Below is a small trained network, with its code and all its weights. Each question gives an input and a target symbol and asks what happens when units are switched off, that is, made to give their printed mean instead of their output.

import numpy as np


def w(rows, s, z=0):
    codes = np.array(rows[::2]) - 128.0
    scale = np.full(codes.shape[1], s)
    scale[-1] = z or s
    return codes * scale


def norm(h):
    return h / np.sqrt((h * h).mean(-1, keepdims=True) + 1e-5)


def f(y):
    return y / 2 * (1 + np.tanh(0.7978845608 * (y + 0.044715 * y**3)))


def softmax(a):
    e = np.exp(a - a.max(-1, keepdims=True))
    return e / e.sum(-1, keepdims=True)


def log_softmax(a):
    a = a - a.max(-1, keepdims=True)
    return a - np.log(np.exp(a).sum(-1, keepdims=True))


def net(x, mask):
    ids = ['αβγδζηλξπψω'.index(c) for c in x.split()]
    T = len(ids)
    res = E[ids] + P[:T]
    r = norm(res)
    for j in range(3):
        rows = slice(3 * j, 3 * j + 3)
        q, k, v = (r @ M[0][rows].T for M in (Q, K, V))
        z = softmax(np.where(np.tri(T) > 0, q @ k.T / 3**0.5, -1e9)) @ v
        o = O[0][rows]
        res = res + np.where(mask[j], z, o[:, -1]) @ o[:, :-1]
    y = f(norm(res) @ A[0][:, :-1].T + A[0][:, -1])
    res = res + np.where(mask[3:15], y, B[0][:, -1]) @ B[0][:, :-1]
    return log_softmax(norm(res)[-1] @ U[:, :-1].T + U[:, -1])


Q, K, V, O, A, B = {}, {}, {}, {}, {}, {}
E = w([
[91,139,22],'α',
[117,56,125],'β',
[144,54,64],'γ',
[47,186,135],'δ',
[72,168,131],'ζ',
[57,56,107],'η',
[132,207,3],'λ',
[51,75,102],'ξ',
[100,60,120],'π',
[49,128,187],'ψ',
[175,123,144],'ω',
],0.0048)
P = w([
[13,199,129],'0',
[67,194,242],'1',
[79,181,245],'2',
[83,159,215],'3',
[92,142,206],'4',
[74,134,190],'5',
[67,125,175],'6',
[69,113,170],'7',
[52,105,157],'8',
[56,96,147],'9',
[53,93,126],'10',
[52,85,120],'11',
[55,95,117],'12',
],0.0012)
Q[0] = w([
[103,86,178],'h1',
[130,118,129],'h1',
[131,114,129],'h1',
[104,171,157],'h2',
[173,73,128],'h2',
[85,229,84],'h2',
[164,239,78],'h3',
[105,212,110],'h3',
[131,2,142],'h3',
],0.0076)
K[0] = w([
[122,187,198],'h1',
[118,134,130],'h1',
[169,139,94],'h1',
[36,112,84],'h2',
[170,153,208],'h2',
[114,112,44],'h2',
[41,97,84],'h3',
[45,106,145],'h3',
[255,143,158],'h3',
],0.0066)
V[0] = w([
[123,168,105],'h1',
[254,115,198],'h1',
[48,149,127],'h1',
[100,173,122],'h2',
[249,89,42],'h2',
[19,40,67],'h2',
[209,122,90],'h3',
[165,148,244],'h3',
[144,137,197],'h3',
],0.0025)
O[0] = w([
[201,210,82,87],'h1',
[162,82,104,62],'h1',
[73,185,118,182],'h1',
[164,173,125,103],'h2',
[134,116,42,35],'h2',
[224,141,237,208],'h2',
[186,251,131,113],'h3',
[142,174,26,254],'h3',
[107,166,6,203],'h3',
],0.0018,0.00094)
A[0] = w([
[163,109,99,81],'n1',
[70,103,7,50],'n2',
[71,122,35,10],'n3',
[69,105,184,250],'n4',
[180,165,78,105],'n5',
[201,81,77,73],'n6',
[78,246,120,177],'n7',
[74,190,64,101],'n8',
[60,108,17,169],'n9',
[77,135,3,161],'n10',
[178,77,77,113],'n11',
[71,91,165,185],'n12',
],0.0044,0.0013)
B[0] = w([
[68,143,69,124],'n1',
[164,143,235,206],'n2',
[148,122,190,160],'n3',
[243,247,85,233],'n4',
[28,97,145,117],'n5',
[83,163,66,154],'n6',
[240,88,36,147],'n7',
[200,46,123,142],'n8',
[223,154,242,250],'n9',
[186,172,211,222],'n10',
[22,252,34,164],'n11',
[244,173,12,210],'n12',
],0.0021,0.002)
U = w([
[255,175,189,220],'α',
[167,80,154,186],'β',
[110,57,11,254],'γ',
[100,189,105,137],'δ',
[166,194,109,37],'ζ',
[47,34,187,63],'η',
[200,195,52,36],'λ',
[89,98,192,53],'ξ',
[145,103,154,38],'π',
[60,180,215,61],'ψ',
[38,156,29,156],'ω',
],0.007,0.0045)

Each question gives the input, a string of symbols that net reads in full, and the target symbol t.
The units are the heads (3 rows each of Q, K, V and O) and the neurons (one row each of A and B). Each row of codes is followed by its name. A weight is (code - 128) times the scale printed after its matrix; where a second scale follows, it is the last column's (O, A, B and U).
mask holds one flag per unit, heads first, then neurons. A switched-off unit (its flag False) gives its mean, the last column of its rows in O or B, instead of its output. The means were averaged over made-up inputs and are rounded, as every weight is.
A unit's drop is (log p(t) with every unit on - log p(t) with that unit switched off) / (log p(t) with every unit on - log p(t) with every unit switched off).
The circuit of an input: a set's keep is (log p(t) with only the set's units on - log p(t) with every unit switched off) / (log p(t) with every unit on - log p(t) with every unit switched off). Starting from the 12 units with the biggest drops (on a tie, the unit counted first), units are removed one at a time, each time the one whose removal leaves the highest keep (on an exact tie, the one counted first), for as long as the keep stays at least 0.8.
units of the circuit, in order: the units of the circuit, biggest drop first
unit that matters most: the unit with the biggest drop
k most important neurons: the k neurons with the biggest drops, biggest first
heads that matter: for each layer, one digit per head in row order, 1 if its drop is at least 0.15 and else 0, layers parted by /
drop when u is switched off: that unit's drop, to one decimal
input ω γ λ ω δ α ω ψ ζ, target α: units of the circuit, in order => n11; n7; n8
input γ π π η γ δ ω λ, target α: 2 most important neurons => n10; n9
input η ψ γ ξ λ ξ ω β, target α: unit that matters most => h3
input ω ζ ξ γ, target α: units of the circuit, in order => n9; n10; n2; h3
input β ξ η γ ω ω ω λ, target α: 4 most important neurons => n10; n9; n2; n8
input ω γ ξ, target α: heads that matter => 000
input ω γ ω α ψ ζ ζ λ δ α ω ξ β, target α: heads that matter => 001
input β α ω λ δ η η ζ, target α: heads that matter => 000
input ω β λ ω γ ω ω ω ψ λ δ, target α: 4 most important neurons => n7; n11; n8; n6
input λ ω η, target α: 2 most important neurons => n9; n4
input ω ω δ ψ γ ω π, target α: 2 most important neurons => n9; n10
input β λ ω η δ ω, target ω: heads that matter => 010
input γ π β ω β ω β ψ ω ω γ ω δ, target α: drop when h1 is switched off => 0.1
input ξ ω η λ π, target α: drop when n10 is switched off => 0.0
input ω η ω, target ω: drop when n4 is switched off => 0.3
input ω ξ γ, target α: drop when n9 is switched off => 2.3
